Below are the code and all the weights of a small trained network. Each question names an input and a class and asks about switching units off, where a switched-off unit gives its printed mean instead of its output.

import numpy as np


def w(rows, s, z=0):
    codes = np.array(rows[::2]) - 128.0
    scale = np.full(codes.shape[1], s)
    scale[-1] = z or s
    return codes * scale


def f(y):
    return y / 2 * (1 + np.tanh(0.7978845608 * (y + 0.044715 * y**3)))


def log_softmax(a):
    a = a - a.max(-1, keepdims=True)
    return a - np.log(np.exp(a).sum(-1, keepdims=True))


def net(x, mask):
    res = np.array(x, float).reshape(1, 5) / 4 @ E
    y = f(res @ A[0][:, :-1].T + A[0][:, -1])
    res = res + np.where(mask, y, B[0][:, -1]) @ B[0][:, :-1]
    return log_softmax(res[-1] @ U[:, :-1].T + U[:, -1])


A, B = {}, {}
E = w([
[255,177,11,107,81,140,176],'x0',
[113,201,53,130,129,226,67],'x1',
[195,145,199,71,76,97,65],'x2',
[211,93,100,79,208,124,29],'x3',
[118,68,152,229,137,137,82],'x4',
],0.011)
A[0] = w([
[155,143,144,3,124,107,75,129],'N0',
[93,168,132,141,97,152,137,101],'N1',
[136,121,160,102,161,110,153,90],'N2',
[165,128,66,128,136,163,143,178],'N3',
[71,199,174,116,96,117,151,95],'N4',
[187,137,108,123,129,153,64,165],'N5',
[138,55,159,129,91,61,132,134],'N6',
[145,110,150,119,82,64,155,124],'N7',
[131,131,45,189,141,158,201,128],'N8',
[101,73,199,168,178,108,69,107],'N9',
[162,143,119,155,101,141,67,100],'N10',
[134,113,98,149,124,111,149,1],'N11',
[148,127,138,83,142,129,103,88],'N12',
[146,134,149,166,136,128,145,34],'N13',
[114,65,188,125,138,72,97,197],'N14',
[169,130,132,25,134,93,71,136],'N15',
[95,129,208,121,71,165,120,189],'N16',
[156,85,225,135,144,101,176,124],'N17',
[162,113,169,146,107,19,137,114],'N18',
],0.015,0.0061)
B[0] = w([
[168,194,213,155,240,147,160,240],'N0',
[68,154,189,117,70,175,118,175],'N1',
[123,79,135,73,128,102,105,152],'N2',
[113,233,44,99,99,180,131,217],'N3',
[100,161,225,154,56,103,132,196],'N4',
[196,181,113,254,151,200,99,217],'N5',
[214,85,115,89,160,54,139,212],'N6',
[197,137,159,79,77,70,106,192],'N7',
[141,149,56,28,75,161,140,237],'N8',
[3,73,78,188,218,122,112,248],'N9',
[137,96,132,227,106,166,108,177],'N10',
[166,117,113,94,161,164,141,134],'N11',
[130,153,138,142,203,157,141,163],'N12',
[135,155,86,150,125,122,86,132],'N13',
[83,21,91,89,202,60,157,239],'N14',
[158,222,174,182,239,156,174,235],'N15',
[104,93,239,121,123,88,129,212],'N16',
[173,40,107,112,129,43,108,221],'N17',
[247,89,140,121,96,42,142,214],'N18',
],0.0079,0.016)
U = w([
[96,172,39,21,59,148,205,163],'0',
[166,115,70,224,62,195,21,48],'1',
[172,193,159,173,197,146,135,192],'2',
[39,123,251,139,33,93,145,234],'3',
[7,2,127,163,203,82,125,5],'4',
[204,23,164,118,134,13,139,146],'5',
],0.0087,0.0021)

Each question gives the input, the list of numbers given to net, and the class t.
The units are the neurons (one row each of A and B). Each row of codes is followed by its name. A weight is (code - 128) times the scale printed after its matrix; where a second scale follows, it is the last column's (A, B and U).
mask holds one flag per neuron, in row order. A switched-off neuron (its flag False) gives its mean, the last column of its row in B, instead of its output. The means were averaged over made-up inputs and are rounded, as every weight is.
A unit's drop is (log p(t) with every unit on - log p(t) with that unit switched off) / (log p(t) with every unit on - log p(t) with every unit switched off).
unit that matters most: the unit with the biggest drop
top k neurons: the k neurons with the biggest drops, biggest first
drop when u is switched off: that unit's drop, to one decimal
input [-5,-1,6,1,5], class 4: unit that matters most -> N9
input [0,5,-8,6,2], class 1: top 2 neurons -> [N5; N14]
input [-2,-1,3,-5,-2], class 3: top 2 neurons -> [N4; N16]
input [3,-7,-7,8,6], class 4: top 2 neurons -> [N9; N7]
input [7,8,1,3,0], class 1: top 2 neurons -> [N10; N5]
input [8,5,2,-2,5], class 1: top 2 neurons -> [N5; N10]
input [-2,-5,0,5,4], class 4: top 3 neurons -> [N9; N14; N8]
input [6,-2,-5,5,6], class 1: top 2 neurons -> [N5; N14]
input [-3,1,7,-3,6], class 4: drop when N9 is switched off -> 2.0
input [-2,0,6,1,7], class 4: drop when N9 is switched off -> 1.4
input [6,4,-4,5,1], class 1: drop when N5 is switched off -> 1.2
input [6,2,4,7,7], class 2: drop when N15 is switched off -> 1.1
